Below is a small trained network, with its code and all its weights. Each question gives an input and a class and asks what happens when units are switched off, that is, made to give their printed mean instead of their output.

import numpy as np


def w(rows, s, z=0):
    codes = np.array(rows[::2]) - 128.0
    scale = np.full(codes.shape[1], s)
    scale[-1] = z or s
    return codes * scale


def norm(h):
    return h / np.sqrt((h * h).mean(-1, keepdims=True) + 1e-5)


def f(y):
    return y / 2 * (1 + np.tanh(0.7978845608 * (y + 0.044715 * y**3)))


def log_softmax(a):
    a = a - a.max(-1, keepdims=True)
    return a - np.log(np.exp(a).sum(-1, keepdims=True))


def net(x, mask):
    res = np.array(x, float).reshape(1, 3) / 4 @ E
    u = 0
    for l in range(2):
        y = f(norm(res) @ A[l][:, :-1].T + A[l][:, -1])
        res = res + np.where(mask[u : u + 14], y, B[l][:, -1]) @ B[l][:, :-1]
        u += 14
    return log_softmax(norm(res)[-1] @ U[:, :-1].T + U[:, -1])


A, B = {}, {}
E = w([
[195,93,128],'x0',
[151,254,79],'x1',
[21,120,164],'x2',
],0.00084)
A[0] = w([
[61,158,181,157],'L0N1',
[159,103,140,130],'L0N2',
[80,110,32,187],'L0N3',
[89,126,159,33],'L0N4',
[133,172,83,216],'L0N5',
[183,110,164,184],'L0N6',
[153,90,158,41],'L0N7',
[128,164,83,182],'L0N8',
[116,160,147,232],'L0N9',
[82,253,112,162],'L0N10',
[45,96,213,47],'L0N11',
[150,121,136,160],'L0N12',
[62,140,141,2],'L0N13',
[160,106,105,197],'L0N14',
],0.0044,0.00066)
B[0] = w([
[55,83,118,189],'L0N1',
[123,91,196,129],'L0N2',
[90,106,198,151],'L0N3',
[116,140,25,132],'L0N4',
[139,204,154,170],'L0N5',
[76,135,188,143],'L0N6',
[138,112,142,119],'L0N7',
[148,208,134,158],'L0N8',
[124,147,145,160],'L0N9',
[250,144,227,253],'L0N10',
[115,155,33,205],'L0N11',
[118,109,177,132],'L0N12',
[75,37,100,147],'L0N13',
[94,120,174,141],'L0N14',
],0.0022,0.0018)
A[1] = w([
[160,52,76,141],'L1N1',
[142,91,167,168],'L1N2',
[101,158,60,254],'L1N3',
[130,109,126,96],'L1N4',
[84,126,152,97],'L1N5',
[191,167,121,140],'L1N6',
[192,189,122,50],'L1N7',
[114,33,161,193],'L1N8',
[252,160,150,214],'L1N9',
[124,98,79,136],'L1N10',
[113,122,168,147],'L1N11',
[216,240,104,127],'L1N12',
[153,253,179,126],'L1N13',
[179,41,35,169],'L1N14',
],0.0049,0.0011)
B[1] = w([
[147,217,176,137],'L1N1',
[149,178,75,150],'L1N2',
[76,10,150,159],'L1N3',
[100,172,130,121],'L1N4',
[138,116,103,133],'L1N5',
[71,102,121,165],'L1N6',
[100,121,151,163],'L1N7',
[166,168,117,180],'L1N8',
[74,97,79,252],'L1N9',
[156,113,169,130],'L1N10',
[185,134,129,144],'L1N11',
[28,172,254,238],'L1N12',
[98,206,209,253],'L1N13',
[107,198,164,145],'L1N14',
],0.0028,0.0025)
U = w([
[43,207,214,254],'0',
[64,31,39,107],'1',
[249,156,88,37],'2',
],0.011,0.00084)

Each question gives the input, the list of numbers given to net, and the class t.
The units are the neurons (one row each of A and B). Each row of codes is followed by its name. A weight is (code - 128) times the scale printed after its matrix; where a second scale follows, it is the last column's (A, B and U).
mask holds one flag per neuron, layer by layer. A switched-off neuron (its flag False) gives its mean, the last column of its row in B, instead of its output. The means were averaged over made-up inputs and are rounded, as every weight is.
A unit's drop is (log p(t) with every unit on - log p(t) with that unit switched off) / (log p(t) with every unit on - log p(t) with every unit switched off).
The circuit of an input: a set's keep is (log p(t) with only the set's units on - log p(t) with every unit switched off) / (log p(t) with every unit on - log p(t) with every unit switched off). Starting from the 12 units with the biggest drops (on a tie, the unit counted first), units are removed one at a time, each time the one whose removal leaves the highest keep (on an exact tie, the one counted first), for as long as the keep stays at least 0.8.
circuit, biggest first: the units of the circuit, biggest drop first
top k neurons: the k neurons with the biggest drops, biggest first
top k neurons in layer l: the k neurons of layer l with the biggest drops, biggest first
drop when u is switched off: that unit's drop, to one decimal
input [-1,-5,1], class 1: circuit, biggest first : [L1N13 L1N12]
input [2,-7,8], class 1: circuit, biggest first : [L1N12 L1N13]
input [-6,-8,-4], class 2: top 3 neurons : [L1N12 L1N9 L1N13]
input [-5,-8,3], class 1: circuit, biggest first : [L1N12 L1N13]
input [3,-6,6], class 1: circuit, biggest first : [L1N13 L1N12]
input [-3,-4,3], class 1: top 2 neurons : [L1N12 L1N13]
input [6,-3,5], class 1: circuit, biggest first : [L1N12]
input [8,-8,5], class 2: top 3 neurons in layer 1 : [L1N12 L1N9 L1N8]
input [-7,-8,-7], class 2: top 2 neurons : [L1N12 L1N13]
input [6,-2,4], class 2: top 4 neurons : [L1N12 L1N13 L1N9 L1N1]
input [3,-8,0], class 2: drop when L1N12 is switched off : 0.5
input [2,-1,6], class 1: drop when L1N12 is switched off : 0.1
input [8,-3,2], class 2: drop when L1N12 is switched off : 0.2
